Below are the code and all the weights of a small trained network. Each question names an input and a class and asks about switching units off, where a switched-off unit gives its printed mean instead of its output.

import numpy as np


def w(rows, s, z=0):
    codes = np.array(rows[::2]) - 128.0
    scale = np.full(codes.shape[1], s)
    scale[-1] = z or s
    return codes * scale


def norm(h):
    return h / np.sqrt((h * h).mean(-1, keepdims=True) + 1e-5)


def f(y):
    return np.maximum(y, 0)


def log_softmax(a):
    a = a - a.max(-1, keepdims=True)
    return a - np.log(np.exp(a).sum(-1, keepdims=True))


def net(x, mask):
    res = np.array(x, float).reshape(1, 5) / 4 @ E
    u = 0
    for l in range(3):
        y = f(norm(res) @ A[l][:, :-1].T + A[l][:, -1])
        res = res + np.where(mask[u : u + 9], y, B[l][:, -1]) @ B[l][:, :-1]
        u += 9
    return log_softmax(norm(res)[-1] @ U[:, :-1].T + U[:, -1])


A, B = {}, {}
E = w([
[98,221,201,147,155],'x0',
[151,235,151,254,40],'x1',
[232,39,81,186,208],'x2',
[168,92,208,150,2],'x3',
[19,86,120,157,211],'x4',
],0.0085)
A[0] = w([
[123,131,122,248,194,249],'0.n1',
[191,128,179,134,71,1],'0.n2',
[103,65,75,84,191,108],'0.n3',
[170,83,189,168,163,84],'0.n4',
[105,143,123,104,36,174],'0.n5',
[58,137,55,182,102,243],'0.n6',
[219,125,107,175,136,230],'0.n7',
[203,136,119,162,91,145],'0.n8',
[199,86,106,124,176,91],'0.n9',
],0.013,0.0045)
B[0] = w([
[45,193,111,219,141,255],'0.n1',
[126,98,24,85,107,178],'0.n2',
[102,89,57,1,119,218],'0.n3',
[138,245,134,149,163,168],'0.n4',
[92,138,109,214,167,208],'0.n5',
[70,117,96,197,188,215],'0.n6',
[159,146,202,138,136,246],'0.n7',
[219,158,84,86,125,210],'0.n8',
[151,63,248,152,139,204],'0.n9',
],0.0094,0.0085)
A[1] = w([
[179,164,128,178,62,162],'1.n1',
[178,58,234,175,129,67],'1.n2',
[175,85,118,113,49,91],'1.n3',
[38,145,205,92,123,86],'1.n4',
[161,206,89,171,172,98],'1.n5',
[171,78,157,125,155,8],'1.n6',
[137,94,119,42,44,137],'1.n7',
[96,87,136,7,64,2],'1.n8',
[107,186,78,195,140,241],'1.n9',
],0.014,0.0063)
B[1] = w([
[161,138,10,79,143,196],'1.n1',
[221,177,141,55,184,156],'1.n2',
[111,127,82,245,210,157],'1.n3',
[147,186,164,115,229,163],'1.n4',
[129,146,216,148,26,197],'1.n5',
[157,102,180,62,197,142],'1.n6',
[117,52,116,204,109,170],'1.n7',
[114,100,147,112,66,159],'1.n8',
[166,94,189,139,32,253],'1.n9',
],0.011,0.013)
A[2] = w([
[146,117,139,110,48,73],'2.n1',
[45,121,106,26,129,66],'2.n2',
[136,102,37,156,123,2],'2.n3',
[152,120,210,104,130,201],'2.n4',
[132,162,129,158,209,84],'2.n5',
[176,170,172,155,89,34],'2.n6',
[128,181,144,218,141,64],'2.n7',
[92,143,93,32,212,16],'2.n8',
[3,166,189,80,145,197],'2.n9',
],0.015,0.0051)
B[2] = w([
[175,79,104,131,173,185],'2.n1',
[60,114,33,214,105,195],'2.n2',
[56,54,151,157,172,161],'2.n3',
[144,159,98,64,156,221],'2.n4',
[122,95,230,77,173,161],'2.n5',
[115,138,71,95,102,225],'2.n6',
[80,57,169,73,122,233],'2.n7',
[153,77,27,220,116,199],'2.n8',
[204,223,116,162,247,254],'2.n9',
],0.013,0.0078)
U = w([
[54,175,212,242,74,146],'0',
[48,96,175,51,111,2],'1',
[209,34,171,54,175,75],'2',
[181,184,187,113,193,209],'3',
[74,81,194,107,209,39],'4',
[67,1,87,76,152,45],'5',
[215,168,146,157,31,178],'6',
[142,103,36,200,189,213],'7',
],0.017,0.011)

Each question gives the input, the list of numbers given to net, and the class t.
The units are the neurons (one row each of A and B). Each row of codes is followed by its name. A weight is (code - 128) times the scale printed after its matrix; where a second scale follows, it is the last column's (A, B and U).
mask holds one flag per neuron, layer by layer. A switched-off neuron (its flag False) gives its mean, the last column of its row in B, instead of its output. The means were averaged over made-up inputs and are rounded, as every weight is.
A unit's drop is (log p(t) with every unit on - log p(t) with that unit switched off) / (log p(t) with every unit on - log p(t) with every unit switched off).
The circuit of an input: a set's keep is (log p(t) with only the set's units on - log p(t) with every unit switched off) / (log p(t) with every unit on - log p(t) with every unit switched off). Starting from the 12 units with the biggest drops (on a tie, the unit counted first), units are removed one at a time, each time the one whose removal leaves the highest keep (on an exact tie, the one counted first), for as long as the keep stays at least 0.8.
units of the circuit, in order: the units of the circuit, biggest drop first
unit that matters most: the unit with the biggest drop
top k neurons: the k neurons with the biggest drops, biggest first
top k neurons in layer l: the k neurons of layer l with the biggest drops, biggest first
drop of u: that unit's drop, to one decimal
input [-5,4,6,-2,0], class 6: unit that matters most -> 0.n1
input [2,1,7,1,-6], class 3: units of the circuit, in order -> 0.n7, 1.n2
input [3,1,7,0,3], class 3: top 3 neurons in layer 2 -> 2.n2, 2.n4, 2.n8
input [-4,-1,-7,1,2], class 3: top 2 neurons -> 2.n9, 0.n1
input [3,2,-4,7,4], class 3: top 3 neurons -> 1.n4, 1.n7, 0.n8
input [-5,-3,7,3,-7], class 3: units of the circuit, in order -> 1.n2, 0.n7
input [-3,-4,1,2,-4], class 2: units of the circuit, in order -> 0.n9, 2.n9, 1.n2
input [-2,1,6,5,5], class 3: units of the circuit, in order -> 1.n2, 0.n7
input [-6,6,-1,4,-4], class 7: top 3 neurons -> 0.n1, 1.n1, 0.n2
input [1,1,5,-1,5], class 0: units of the circuit, in order -> 0.n1, 1.n9
input [-2,-7,5,-1,-1], class 5: top 2 neurons -> 0.n3, 1.n9
input [0,-5,5,1,-1], class 2: top 3 neurons -> 0.n9, 0.n3, 2.n9
input [-1,6,-5,3,2], class 6: top 2 neurons -> 1.n9, 0.n1
input [-6,1,2,1,1], class 2: unit that matters most -> 2.n9
input [7,-1,6,-7,-6], class 3: top 4 neurons -> 0.n9, 0.n7, 2.n4, 0.n2
input [4,-6,0,4,-1], class 7: top 2 neurons -> 1.n9, 1.n5
input [-2,-4,-7,2,0], class 7: top 2 neurons -> 0.n1, 1.n5
input [-2,-1,4,8,-6], class 7: top 3 neurons -> 0.n2, 1.n3, 1.n9
input [7,-2,0,-6,8], class 3: top 3 neurons -> 2.n9, 1.n1, 0.n1
input [-7,-6,-3,8,-5], class 7: unit that matters most -> 1.n3
input [8,-1,6,4,1], class 6: top 2 neurons in layer 1 -> 1.n9, 1.n5
input [6,0,5,-5,8], class 3: top 2 neurons in layer 1 -> 1.n7, 1.n3
input [2,-5,1,8,-4], class 7: top 2 neurons -> 0.n2, 1.n3
input [-7,0,2,7,5], class 2: top 3 neurons -> 2.n9, 1.n2, 2.n5
input [3,-7,4,-5,-4], class 5: top 2 neurons -> 0.n3, 0.n1
input [6,-6,1,7,2], class 3: drop of 1.n9 -> 0.0
input [7,-7,8,8,-1], class 3: units of the circuit, in order -> 0.n4
input [-5,-3,5,3,-3], class 2: drop of 0.n1 -> 0.1
